Each row is followed by its class.
[ 26  19  -1 -11   0 -19  17  -3 -14  12 -21 -25  -8 -28   3  -1  21   0
   8   1 -16 -29  10 -44  32 -13  46 -47 -20  42  26  16  -4 -43  30 -62
 -21  -3] | B
[ 24  19 -13 -15  -2  -1  42 -12   0  28 -22 -30 -14 -56  -3  10  28   2
 -17  -9 -34 -42  -4 -45  24  -1  26 -38  25  63 -16  38   2 -45  38 -46
 -16 -20] | K
[ -9 -22 -30  -1  18  -7  14  18 -19   0   7  16 -22  57 -41  -7  46  -9
   3   0  33  34 -19  12 -31   5 -38   6  25 -93 -13   3   3  37   7  23
 -18  49] | K
[  4 -21 -19  -7  20 -31   4  27  -3   2  -5  -1 -18 -29  -7  -3  46 -13
  -5   4  20  21  -6   1  -3  15 -28 -13  -6 -59  14 -23   6   6   2 -33
 -17  16] | P
[-15  -3 -14  33  31 -33 -11  24   6 -18  15   9 -60  17 -27 -21  28  -6
 -18  22  -9   1  -7 -18   3 -27 -46 -32  23 -96   7 -10 -32  16  21  12
  -5  61] | Q
[ -8 -19  22  23   1 -76   3  23  32  37  26 -13 -46 -29  -3   5 -20  -6
 -19   1  18   6  -6  -1 -16 -56 -11 -26  -6 -52  -7 -13  33  43  -9 -20
  55  35] | J
[-32 -22  22 -26  16 -47  10  59  -2  48   6 -11   5 -16 -10  11  11 -17
   1 -15  20  21  13   8  -2 -35 -17  21  -9 -62  16 -34  46  54   5 -44
  21   3] | Q
[ 10 -10 -21   8   5 -35  11   4  40 -21   1 -16 -24 -65  12  -3  41 -11
 -22  28 -22  -3  -3  -3  19 -19   4 -53   6 -27   2  32  -1  -9   7  -1
   4  18] | V
[ -10  -28  -18   48    0  -60  -15   13    1  -17   35    6  -38   24
  -71   -5   26   -6    5   31   11   19  -29    4  -24    2  -61  -57
   14 -114  -31  -29  -28   45    1   31    0   71] | D
[ 39   3 -12  16  -8 -53 -20 -28  -7  -6  -8 -20 -34 -57 -41 -26  45 -26
 -13   0  -7 -10  -8  -5   8 -26  19 -39  -8 -23  -5 -10  -2 -10  13 -26
 -26  40] | V
[ 28  25  -9 -45  19  -7  37   1  -4   9 -25 -25   0 -57 -29  22  35 -12
   8 -25  -3  -6  -1 -11   3   7  31  -8 -23  39  24  21  22 -60  15 -52
   6 -23] | R
[-11 -20   7  19   4  10 -44  17  -9  19   8   9   0  30 -34 -10  -7  -1
  28  -3  14   8   8 -16  -9 -12  16  23 -28  -3  13   8 -21   6  16 -23
 -20  15] | R
[ -7 -11 -15  36   7 -45   9  11  -3 -34  22   2 -73  26 -41 -19  43 -15
 -34   5 -14 -12 -46   5 -14 -21 -39 -60  36 -44 -23  18 -22  22   9  36
   0  47] | J
[ 30  10 -15 -21 -14 -29   6  -9  -7  20 -32 -36 -11 -71 -20  -8  25 -28
   0  -9 -11  -5  12  -1  24 -14  28 -23 -13   7  13   2  16 -32  25 -65
 -18   5] | V
[-40  13  23  -8  35  26  17 -19  12  -3  -8  15  34  55  80 -29 -15  10
  58 -18  13  -9  28  -6  -2   0  13   7  -1 -11  10   6  27 -39  27 -36
   6  10] | S
[-30  11   6   9  18   9 -25 -28   6   2  15  35  27  79  51 -16 -32   6
  62 -12  21  19  -7 -23  -1   6  16   3   4 -17 -24  35   5  -4  25 -13
  -3  39] | L
[-26  -1  -8  12  24  22  -7 -14  17  11   4  22  30  60  74 -10  -8  19
  56   4  30  20   8 -22  11  21   9   6 -24 -25   7  17 -16 -13  15 -26
  -3  13] | P
[-16 -18   5  27 -16  28 -32   7 -11  55  12  14   5  33  -4  -9 -33  32
  -5  19   3  25  12 -28  -7   4  10  31  15  13  -9  10 -17   1   5   3
 -16   7] | K
[-14  -3  19  -7 -26 -14  44  36  44  44   4 -20  -9 -32  46  38  -6  23
  -9  -3  -7 -26  15 -53  23 -25   8 -13   1  27  -2  29  22  18   7 -25
  31 -30] | K
[-30  14   8  31  -2  17  -8  16  -8  48   1  -6  -4   0  13  33 -33  26
  -2  -8 -36 -30  -4 -76  42  11  32  -8  -5  66   7  30 -25 -20  35 -31
 -15  -3] | L
[-67   9   0   4  25  35  13  -7  -1 -15   0  40  29  85  63 -15 -20   2
  58  -4  27  20  -1   3  -5  26  -3  15  19 -25  -7  12   6  -7  20   4
  -1  28] | S
[-14  21   2  -7  16  54  27 -17  16  32 -20  -5  30  39 104   2 -23  25
  50   4   0 -19   4 -36  11  24  21  -3  -7  60  -1  53  12 -68  20 -35
 -16 -34] | J
[-26   5  31  21 -12  10   8  14  15  19  23 -13  -6 -19  -1  16 -13  24
  -4  -5 -39 -46  10 -72  28 -19  24 -22 -32  60  16  47 -29 -29  29 -30
   2 -16] | R
[-12   6 -12 -31  27   8  47  30   6  -3 -28  -2  13 -46  17  23  41  -5
  -4  29  -8   2  -2  -9  36  32  16 -14  -4  -6  44  -1  -1 -20  13 -33
  -8 -21] | P
[ 19  11  -3 -40   9 -13   1  -3 -25  12 -28 -20   8 -31 -56   1  14 -16
  25 -22  -1   6 -10  -3  -5  18  30 -14  -7  10  16 -15  18 -27  17 -60
 -19 -11] | D
[-24 -17  18 -22  13 -30   0  58   8  53   5  -5  11   3   1  26  -1 -19
  16   5  30  38  13  16  -6 -33 -17  32 -16 -63  13 -24  39  69  -2 -33
  22   7] | Q
[-23  10 -10  12  11  34  -2 -21  -2   0 -16   2  42  83  72  -8 -28  27
  50   4  23   1  25   6  13  11   1  25 -14  24  -1  32  11 -30  25 -28
 -10  -5] | B
[ -8  -6  25 -17  20 -38  26  52   6  54  11 -23  -4  -6   3  42  -3  -3
 -13   2   6  34  16  10   1 -24 -13  17  -7 -36  15  -7  55  31  -4 -44
  31 -13] | Q
[  7  18 -10 -13   5  -8  10 -19 -14   1  -9 -17 -34 -43 -25 -10  34  -8
 -19  -9 -19 -40 -25 -26   7 -24  24 -28  -8  67   8  40   0 -49  15 -57
 -13 -10] | J
[-29  -6  14  10  -7 -72  -1  49  13  24  11  -6 -30 -25 -12  27 -25   2
 -28 -17  -5  19  -9  -7   0 -20 -22 -23  33 -38 -18 -18  23  50   5   7
  54  29] | L
[-11 -12  10  87 -51 -17 -32 -11  -3  12  24  -9 -53  44 -29 -18 -10   8
 -27   5 -20  -8 -17 -39  16 -31   4 -40  11 -15 -19  18 -54  17  19  23
 -13  61] | V
[-24 -24   2   2   6  47 -20 -11   6  -5  -9  28  56  96  42  -6 -34   5
  79   4  49  34   4  24 -22  45 -14  43   0 -47 -21 -12  24   7   3 -24
 -38   3] | D
[-11 -20  14  28  -7 -70  -2  34  15  27  29 -18 -63 -42 -16  18 -33   2
 -49  -7   0  -3 -10 -11 -19 -46 -47 -29   9 -43 -26  -8   2  60  -6 -10
  44  25] | J
[-20 -20  20  67 -20  12 -36   5  -5  30  16  -1 -21  36  -8  -4 -20  17
 -18   4 -19 -17   0 -51  20 -18  39 -16 -11  41  17  27 -34 -12  10 -45
  -8  12] | P
[-25  -6  24 -14   8 -41  40  50   8  27   9 -28 -26 -53  37  34  -4  10
 -28 -34 -11 -21  18 -34  -4 -11 -39 -24  -5   0   4  -4  28  15  -5 -36
  41 -27] | S
[ 16   1 -27  -5   6 -21   7 -14 -18  29  -9 -11 -21 -33 -49 -10  32 -17
  -6 -22   4 -10 -11 -16 -15 -14  -7 -15  15 -22 -25   5   0   6  31 -24
 -17  37] | K
[ 21  11   3 -41  15   1 -13  -1 -14  16 -21  -8   1 -34 -59 -15  23 -21
  20 -20   8  19  -1   2 -17 -11  44   9 -23  24  34  17  13 -53  15 -55
   5  -1] | R
[-16 -25   8  76 -27 -18 -59 -10  -6  24  23  -1 -26  43 -28 -36  -6   4
  -3   7   3   9  -6 -21 -10 -33   2 -19  -3 -40 -14   7 -29  16   3   7
 -10  55] | V
[-25 -13  -5 -13  11 -35  21  70  -9  48 -11 -21  13 -20   9  72 -18  14
 -14  14  29  37  10  17  -8   4 -32  20 -18 -30  11 -22  32  63 -24 -15
  42 -24] | B
[-15  10  25   7  -3 -52  28  47  12  41  -4 -44   8 -61  27  60 -14  39
 -35  10  -8 -18  10 -29   1 -24 -23 -24 -10  16  -7 -14  24  45  -8  -2
  39 -30] | B
[ 27  18  -5  12   5 -26  -5 -10  -9  14 -14 -12 -28 -35 -40  -5  15 -16
 -12   5   4   4 -10 -19  14  -3  24 -15 -16  -6  30 -12  -1 -21   9 -45
  -1  23] | P
[ 23  13  -6   3  -5 -27  13 -18 -13  20  -9 -18 -29 -24 -35 -17  31  -9
 -13 -13 -12 -35  -6 -33   6 -21  23 -31  15  19  -9  19   4 -18  27 -28
  -5  17] | K
[  2  24   1 -14  31  -6  20  -9  -3   4 -21 -13 -20 -40 -10   0  10 -19
   0  -6   1 -12  -5 -11   9  -9  31  -8   1  28  28  16  25 -33  22 -55
   6   9] | S
[ 12 -25  29  11 -16 -87   9  42  24  22  34 -27 -41 -61   4  35   0   2
 -23 -12  -8 -18  19 -25  -7 -31 -38 -47 -26 -19 -24  -2   9  36  -4 -31
  39   2] | R
[  9   9  -8 -19   7 -21   9  10 -20  20  -3 -10 -25 -35 -60  -4  11 -22
   0 -16 -14   1 -21 -20  -5 -27  23 -32   7 -15   2 -12  -2  -4  24 -36
 -23  18] | J
[  4  -4 -17 -20  25   3  17  11  28  -2 -19  -8   5  -8  12  20  16  10
  26  17  11  22 -10  11   5  36   3  -9   1 -10  19  10  14 -22   4 -16
   5 -12] | D
[  2   1 -21   1  22 -59  20   9 -17 -14  19   6 -27  -9 -24  10   7   6
 -35   1  -4  22 -21  -6  21  31 -13 -21  34 -35 -16 -12   1   6   5  32
  11  29] | L
[-18 -12  19 -11  -2 -36  23  50   9  42   0 -19  27  -6   9  38 -20   5
   4  18  30  29  23  17   0 -24  -7  14 -25 -38  17 -21  48  51 -12 -25
  44  -7] | B
[-10  18 -19 -18  22 -15  32  33 -12  11  -2   6 -13 -20   5  44   3   0
  -8  11 -10  26 -20 -25  18  52 -27 -20  20 -25  -5   6  -2  -4   8   7
   3   5] | L
[  0  22   0  -2  28   0  51  11  14 -17 -17 -22  -9 -15  48  36  23  32
 -17  34 -14 -31  -5 -43  38   8  22 -38  -6  47  33  52   7 -41  11 -28
   1 -27] | B
[-14 -16  28  33  -6  36  -3  15  -1  26  13  -9 -12  -1  14  32  -6  34
 -22  -3 -33 -39  -1 -69  12  11  27 -13 -18  90   7  55 -29 -52   7 -47
 -19 -35] | R
[-13  34   5 -17  27  39   9 -28  28  22 -16  10  49  42  99   2 -43  16
  74 -23   8   0  19 -37  25  25  37  15 -10  30   1  41  36 -66  34 -51
  -1 -12] | L
[-14 -23   1 -36   0 -51  -8  63 -14  37   6   4 -10 -28 -37  16 -10 -24
  -7 -32  24  61  -3  21 -18  10 -49  20  12 -79  -8 -45  35  54   2 -12
  18  19] | L
[  6  -1   2  54   1  12 -38 -45  25  -1   6  13   2  80  67 -34 -24   3
  62  18  23  10  15 -16   1 -12  11 -17 -15 -60 -18  27 -15 -11  19 -15
 -24  54] | V
[-36   7  18  20  13   9 -15   3 -11  25   9   8 -13   3  -1   0 -33  19
  -8  -4   6   5   7 -29   0  -6  10  25 -11  15  23  -8 -12  -3   6 -16
  12  14] | S
[-30   2  28  44  -4  17 -20   3  -7  36   8  -5 -15  67  19 -20 -15  21
   2 -13 -25 -30  15 -46  32 -27  37   4  -5  50  26  26 -11 -42  23 -44
  -1  -4] | Q
[-20 -28  15  45 -19 -83 -27  43  -4  14  28 -13 -40   8 -37  10 -38  -4
 -36 -22  25  16   0   7 -33 -51 -56 -13   0 -80 -23 -26  22  94 -14   3
  47  45] | B
[-13  -1  -3  51 -14  14  14   7  13  30   1 -32  -1 -27  39  65 -65  51
 -23  10 -50 -44   4 -68  41  43  14 -21   4  94 -16  37  -7 -29   9 -27
 -17 -47] | D
[  4  -1 -10 -30  25  -3  40  39  -1  20 -22 -20  20 -22  16  39  16   4
   4  57  20  19   7  -3  26  10  15   0 -19  -1  43  23  27   0   3 -39
  -3 -16] | B
[ -5  -9 -27 -54  28  14  30  49   8 -21 -15  17   1 -21 -21  34  22 -24
  15   7  27  47   1  21 -13  25 -13  23 -14 -57  35  10  16  -2  -8 -12
   2   0] | R
[ 19  20 -29   5  20 -26  16 -23  -7  20   6 -24 -24 -43 -44 -16  14   3
 -14 -37 -25 -33  -2 -54  10 -19  17 -26   6   5  -9  28   3 -27  37 -20
  -8  12] | K
[ 41  20 -18 -15   0   9  15 -21  13  16 -32 -44  -4 -79  -5  -5  36 -15
  -2 -13 -29 -24  -1 -30  29  -5  40 -30 -11  46  14  36   7 -70  27 -59
 -27 -27] | V
[  7  26  -4  -5  13 -39  -5  -2 -29  22  -7 -14 -17 -21 -49 -12  15 -20
 -11 -11 -20   0  -5  -8  10 -24  17 -15  13  -3   2 -15   0  -2  28 -15
  -3  27] | Q
[ 21  36 -21 -54  26   7  21  -3 -10  33 -39 -20  17 -58   5  15  -9  -9
  24 -24  -2  -5  10 -36  44  28  43  17 -14  52  32  12  31 -73  31 -86
  -9 -36] | L
[ -8 -25  18  16  -8 -58  19  52  13  27  11 -26 -11   7 -10  33  -2  -5
 -11 -14  32  13   6  14 -10 -35 -32  -2 -16 -65  -3 -33  45  74  -7 -15
  33  12] | B
[  8  29  16   5  16 -24  16 -10 -27  14  -4 -20 -33 -47 -27   6   5 -11
 -25  -6 -42 -33   7 -33  -2 -23  13 -53  -1  20   8   6 -16 -23  30 -40
   2  34] | S
[ 21  15   0 -22  22 -25   8  -5 -24   2 -20 -17   6 -28 -38  -4  54 -14
   3  12  -3 -11  -9   4  15 -18  47 -24 -19  26  28   2   9 -16  24 -44
 -14   3] | B
[ 11  -1  -8 -39   8 -21  41  16  28 -27 -15 -14 -14 -43  -1  25  31  -4
   7  12  -5   3 -13   2  20  22   4 -33   8  -4  14  10  21 -13  17 -34
  -9 -10] | D
[ -7   6  22 -64   3   1  33  65  15  66 -37 -31  44 -65  40  39 -19   1
  13 -13  16  23  38 -15  23   7  29  45 -49  18  70 -14  62   6  -7 -67
  27 -66] | P
[ 14  11 -24  71   7 -63 -30 -11  -8 -12  14 -17 -55 -10 -81 -14  15 -15
 -27   7 -12 -24 -27 -20   3 -45   3 -56   1 -28  -6   4 -22  21  19  13
  13  63] | B
[  2   7 -14   1  25 -44 -10   5   3  -9   8  18 -37   3 -60 -12  11 -22
  -5  -3  24  47 -25  16  -3  -5  -1   3  16 -80  16 -21  15  10  10   9
  24  69] | L
[-32  10 -18  18  24  12  -6 -11   5  -8  11  26  25  72  47   0 -15  20
  66   8  20  22   9  -8 -26  23 -31 -10  -6 -46 -31  29 -16 -16  20  19
  -7  40] | R
[  5  19   0  23  -9 -29   0  -9  -9  18  -4 -19 -32 -36 -31 -11  20  -4
 -15 -16 -24 -20 -13 -47  18 -11  23 -50  -6  25  15   9 -14 -42  24 -48
   3  17] | P
